What can hang from each mark
j935: j5 j921 j938
j938: j711 j935
j417: j603 j921 j935
j5: j417
j921: j417
j711: j417 j603 j921

Each row was made from one small tree. Brackets hold a mark, then the marks that hang from it, in the order of their numbers. Every link used is in the known rows. Write each row's tree.
Known rows
{j938 {j711 {j417 j603} j921} j935}: [-0.11 -0.11 -0.14 -0.09 -0.12  0.53  0.26  0.14  0.03 -0.26  0.33  0.16
  0.51 -0.06  0.04  0.10 -0.18  0.85]
{j5 {j417 {j935 j921 j938}}}: [-0.07  0.11 -0.03 -0.03  0.34  0.41  0.07  0.07  0.05  0.07  0.00  0.18
  0.21  0.05  0.05  0.12 -0.09  0.42]
{j711 {j417 {j935 j5 j938}} j603 j921}: [ 0.08 -0.11 -0.10  0.26  0.00  0.22 -0.10  0.10 -0.03 -0.01  0.13  0.12
 -0.04 -0.36 -0.02  0.10 -0.12  0.60]
{j5 {j417 j603 {j935 {j938 j711}}}}: [-0.05  0.06 -0.23 -0.19  0.37  0.44  0.00 -0.13  0.23  0.02  0.22  0.31
  0.23 -0.13  0.22  0.13 -0.21  0.52]
{j417 j603 j921 {j935 j938}}: [-0.01  0.01 -0.06 -0.07  0.42  0.20  0.12  0.05  0.07 -0.12  0.10  0.32
  0.16 -0.33  0.30  0.05 -0.15  0.72]
{j5 {j417 j603 j921 {j935 j938}}}: [ 0.00 -0.06 -0.16 -0.13  0.38  0.34 -0.03  0.02  0.17  0.08  0.12  0.35
  0.14 -0.21  0.15  0.15 -0.16  0.53]
{j711 {j417 j603 j921}}: [ 0.00 -0.16 -0.28 -0.11 -0.06  0.28  0.07 -0.01  0.03 -0.06  0.20  0.34
  0.14 -0.25  0.09 -0.02 -0.09  0.58]
{j938 {j935 j921}}: [-0.16  0.25  0.02 -0.08  0.09  0.33  0.35  0.22 -0.27 -0.04  0.00  0.05
  0.38  0.30  0.05  0.01 -0.09  0.68]
{j711 j603 {j921 {j417 {j935 j5 j938}}}}: [ 0.07 -0.03 -0.17  0.21  0.05  0.22 -0.05  0.13 -0.03  0.17  0.06  0.16
 -0.05 -0.38  0.02  0.20 -0.12  0.56]
{j711 {j417 {j935 j5}} j603 j921}: [ 0.10 -0.18 -0.20  0.19 -0.08  0.22 -0.09  0.17 -0.02  0.09  0.13  0.10
 -0.13 -0.33 -0.03  0.01 -0.11  0.65]
{j417 j921 j935}: [-0.10 -0.05 -0.04 -0.10  0.26  0.17  0.24  0.25 -0.06  0.01  0.00  0.08
  0.05 -0.10  0.22 -0.04 -0.10  0.67]
{j921 {j417 j603 {j935 j5}}}: [ 0.05  0.03 -0.35  0.16  0.35  0.20 -0.06  0.09  0.07  0.10  0.03  0.17
 -0.03 -0.34  0.13  0.11  0.06  0.50]
{j935 j921}: [-0.11  0.21 -0.09 -0.13  0.02  0.32  0.29  0.08 -0.14  0.03 -0.02  0.18
  0.22  0.13  0.07 -0.04 -0.06  0.53]
{j921 {j417 {j935 j5}}}: [-0.04  0.04 -0.23  0.21  0.30  0.19  0.02  0.18 -0.04  0.11 -0.05  0.01
 -0.03 -0.19  0.08  0.12  0.10  0.40]
{j5 j417}: [-0.12  0.09 -0.27 -0.26  0.11  0.33  0.07 -0.05 -0.05  0.17  0.13  0.28
  0.14  0.15  0.08  0.05 -0.16  0.31]
{j417 j935}: [-0.11  0.14 -0.10 -0.11  0.30  0.17  0.23  0.10 -0.11 -0.04  0.06  0.13
  0.07  0.02  0.25 -0.10 -0.12  0.57]
{j921 {j417 j603 {j935 j5 j938}}}: [ 0.03  0.10 -0.26  0.23  0.43  0.21 -0.08  0.02  0.06  0.00  0.02  0.20
  0.06 -0.37  0.15  0.20  0.06  0.44]
{j921 {j417 j603}}: [ 0.00  0.06 -0.39 -0.06  0.08  0.27  0.07 -0.06  0.03  0.08  0.15  0.38
  0.13 -0.25  0.13  0.10 -0.06  0.45]

Write each row's tree
[-0.02 -0.17 -0.23  0.01 -0.14  0.41  0.07  0.08  0.14  0.02  0.24 -0.02
  0.06 -0.26  0.11  0.05 -0.18  0.73] : {j938 {j711 {j417 {j935 j5}} j603 j921}}
[ 0.07 -0.21 -0.17  0.06  0.05  0.31  0.04  0.16  0.07 -0.22  0.20  0.41
  0.15 -0.37 -0.01 -0.04 -0.08  0.70] : {j711 {j417 j603 j935} j921}
[-0.08  0.05 -0.17  0.08 -0.13  0.50  0.13  0.14  0.01  0.10  0.13 -0.28
  0.24  0.09  0.04  0.12 -0.09  0.78] : {j938 {j711 j417 j603} {j935 j5 j921}}
[-0.07 -0.12 -0.14 -0.15  0.25  0.32  0.07  0.18  0.06  0.19  0.04  0.15
  0.06 -0.03  0.09  0.07 -0.12  0.49] : {j5 {j417 j921 j935}}
[ 0.02  0.10 -0.15 -0.08  0.38  0.43 -0.02 -0.02  0.17  0.06  0.07  0.35
  0.20 -0.10  0.09  0.10 -0.13  0.51] : {j5 {j417 j603 {j935 j921 j938}}}
[-0.18  0.06 -0.13  0.11  0.16  0.29  0.06 -0.06 -0.04 -0.16  0.08 -0.08
  0.24 -0.10  0.16  0.23  0.02  0.38] : {j935 j5 {j938 {j711 {j417 j921}}}}
[ 0.05  0.14 -0.22  0.09  0.43  0.23  0.02  0.13  0.05  0.04 -0.04  0.15
 -0.01 -0.18  0.18 -0.03  0.02  0.70] : {j417 j603 {j935 j5 j921}}
[-0.13  0.19 -0.27 -0.05  0.20  0.35 -0.09 -0.22  0.05  0.18  0.14 -0.02
  0.12  0.00  0.20  0.28 -0.16  0.32] : {j935 {j5 j417} {j938 {j711 j603}}}
[-0.10  0.13 -0.20 -0.07  0.00  0.54  0.11  0.12  0.03  0.29  0.09 -0.23
  0.24  0.21  0.07  0.19 -0.17  0.73] : {j938 {j711 j603} {j935 {j5 j417} j921}}
[ 0.05 -0.10 -0.23  0.18  0.19  0.25  0.01  0.23  0.01 -0.01  0.03  0.31
  0.07 -0.38  0.00  0.14  0.02  0.58] : {j711 {j921 {j417 j603 {j935 j5}}}}
[-0.06  0.10 -0.23  0.03  0.39  0.22 -0.15 -0.09 -0.03  0.08  0.02  0.22
  0.13 -0.12  0.12  0.28 -0.03  0.30] : {j935 {j5 {j417 j603 j921}} j938}
[-0.02 -0.09 -0.28  0.00 -0.07  0.40  0.09  0.10  0.14  0.16  0.17 -0.01
  0.05 -0.29  0.14  0.16 -0.17  0.68] : {j938 {j711 j603 {j921 {j417 {j935 j5}}}}}
[-0.05  0.05 -0.02  0.28  0.24  0.27  0.03  0.13 -0.05 -0.15 -0.04 -0.01
  0.12 -0.12  0.01  0.05  0.11  0.45] : {j711 {j417 {j935 j5 j921 j938}}}
[-0.02 -0.08 -0.34 -0.29  0.12  0.35  0.01 -0.03  0.10  0.21  0.16  0.41
  0.12 -0.10  0.11  0.10 -0.18  0.48] : {j5 {j417 j603 j921}}
[ 0.05 -0.19 -0.19 -0.02 -0.10  0.24  0.03  0.09  0.06  0.18  0.17  0.06
 -0.12 -0.28  0.13 -0.06 -0.19  0.69] : {j711 {j417 j921 j935} j603}
[-0.11  0.05  0.02  0.15  0.48  0.09  0.08  0.20 -0.12 -0.05 -0.10 -0.04
  0.05 -0.15  0.21  0.13  0.01  0.53] : {j417 j921 {j935 j5 j938}}
[ 0.05 -0.15 -0.23 -0.04 -0.35  0.30  0.04  0.02 -0.07  0.07  0.26  0.30
  0.03 -0.24 -0.04 -0.01 -0.23  0.60] : {j711 j417 j603 j921}
